|   4 | -14 |   1 |   4 |  -4 |  16 |  11 | -16 |  -1 | -15 |   6 |  -1 |  -6 |  19 |  -9 |  -8 |  -6 |  -7 |  -9 | -25 |   1 |  -6 |  11 |  26 |  -4 |  -2 |   6 |  -8 |   2 |  49 |  26 |   1 | -10 |  -7 |  -7 |	0
|  -3 |  -6 |   1 | -11 |   5 |   0 |  -8 | -15 |  11 |   3 |  -6 |   2 |  -5 |   8 |  -2 |   2 |   1 |  -1 |  12 | -32 |  -1 |  -3 |   0 |   4 |  -1 |  -7 |  16 | -10 |   0 |   4 |  31 |  18 |  -3 |   7 |  -8 |	3
|   5 |  13 |   4 |   1 |  -9 |   6 |  30 | -19 |   8 | -10 |  -5 |  15 |  -7 |   6 |  -6 | -19 |   0 | -14 |   5 |  -1 | -15 |  10 |   4 |   3 |  -8 |  -8 |  17 |  -9 |  15 |  30 |  27 |  58 |  -3 |   9 |  -9 |	4
|   4 |  19 |   6 |   2 |   8 |   9 |  24 |  -5 |  -9 | -17 |   2 |   0 | -23 |  21 | -12 | -19 |  -1 |  19 |  -2 |   4 |  -2 |   8 |  11 |  14 | -18 |   1 |  14 | -14 |  10 |  23 |  30 |  63 |  -6 | -26 |   1 |	3
|  -7 | -13 |  -4 |   2 |  -7 | -16 | -23 |  11 | -16 |  13 |  -2 |  -2 |  14 | -25 |  14 |  13 |   9 |   6 |  -8 |  10 |  -2 |   2 | -10 | -24 |   6 |  -1 | -14 |  16 |  -9 | -27 | -50 | -49 |   8 |  11 |   5 |	6
|   4 |  14 |   4 |   4 |   5 |   5 |  21 | -15 |  16 |   0 |  -3 |  11 |  -5 |  -2 |  -6 | -11 |   5 | -15 |   5 |   2 |  -7 |   8 |   3 |   8 |  -4 |  -3 |   4 | -11 |   6 |   5 |  11 |  47 |   0 |   5 |   6 |	5
|  -1 | -13 |  -3 | -16 | -12 |  -2 | -12 | -15 |   2 |   3 |  -9 |   6 |   1 |   8 |   5 |  10 |  -1 |   4 |  13 | -31 |  -5 |   1 |  -4 | -12 |  10 |  -9 |  20 |  -1 |   6 |  -2 |  32 |  21 |   4 |  22 | -20 |	3
|   9 |   6 |   2 |   2 |  -6 |  14 |  28 | -15 |  14 | -11 |   0 |  10 | -10 |  15 | -11 | -14 |  -4 | -13 |   1 |  -7 |  -7 |   7 |   8 |  11 |  -1 |  -3 |  10 | -15 |  11 |  30 |  33 |  45 |  -7 |   2 |  -9 |	3
|   8 |  18 |   5 | -14 |  -1 |  12 |  15 |  -6 |  11 | -10 |  -3 |   3 | -10 |  19 | -13 | -14 |  -9 |   0 |   9 | -15 |  -5 |   6 |   7 |   5 |  -4 |  -7 |  19 | -16 |   9 |   5 |  50 |  53 |   1 | -10 | -13 |	4
|   3 |  -1 |  -5 |  -3 |   6 |   0 |  -7 |  20 |   1 |   5 |  -4 |  -6 |  -1 | -26 |  -9 |   1 |   4 | -12 |  -9 |  28 |  -2 |   3 | -11 | -35 |   5 |   1 | -19 |   5 |  -8 | -24 | -20 |   3 |  -3 | -11 |   0 |	7
|   2 | -14 |  -8 |   7 |  13 |   2 | -14 |   3 |  18 |   5 |  -1 |  -4 |  -1 | -17 |  -6 | -11 |  -3 | -34 |  -4 |  -6 | -10 |  -9 |  -1 |  -9 |  -2 |  -4 | -11 |  11 |  -6 |  32 |  -7 | -35 | -19 |   2 |   7 |	3
|  -7 |   5 |   2 | -20 | -17 | -14 | -19 |   2 | -24 |   3 |  -8 |   1 |   0 |  -3 |  10 |   2 |  -3 |  24 |   0 |  -7 | -13 |   3 |  -5 | -30 |  -8 | -17 |  20 |  12 |   4 |  -4 |  19 |  31 |  15 |  13 | -12 |	6
|  -9 | -14 |   4 |  -2 |  21 |  -6 | -20 | -16 |  29 |  19 |  -5 |   1 | -11 |  -1 |   1 |  12 |  14 | -16 |  21 | -43 |   0 | -12 |   1 |   5 |  -4 |   0 |   5 |   0 |  -8 |  -6 |  27 | -21 | -15 |  34 |   7 |	4
|   0 |   0 |  -7 | -17 |   5 | -10 | -21 |  21 |  17 |  17 |  -9 |  -1 |   6 | -29 |   3 |  16 |   0 |  -5 |   7 |  19 |   2 |   0 | -17 | -40 |  19 |   2 | -11 |   2 | -10 | -63 | -16 | -18 |   3 |   8 |  -5 |	9
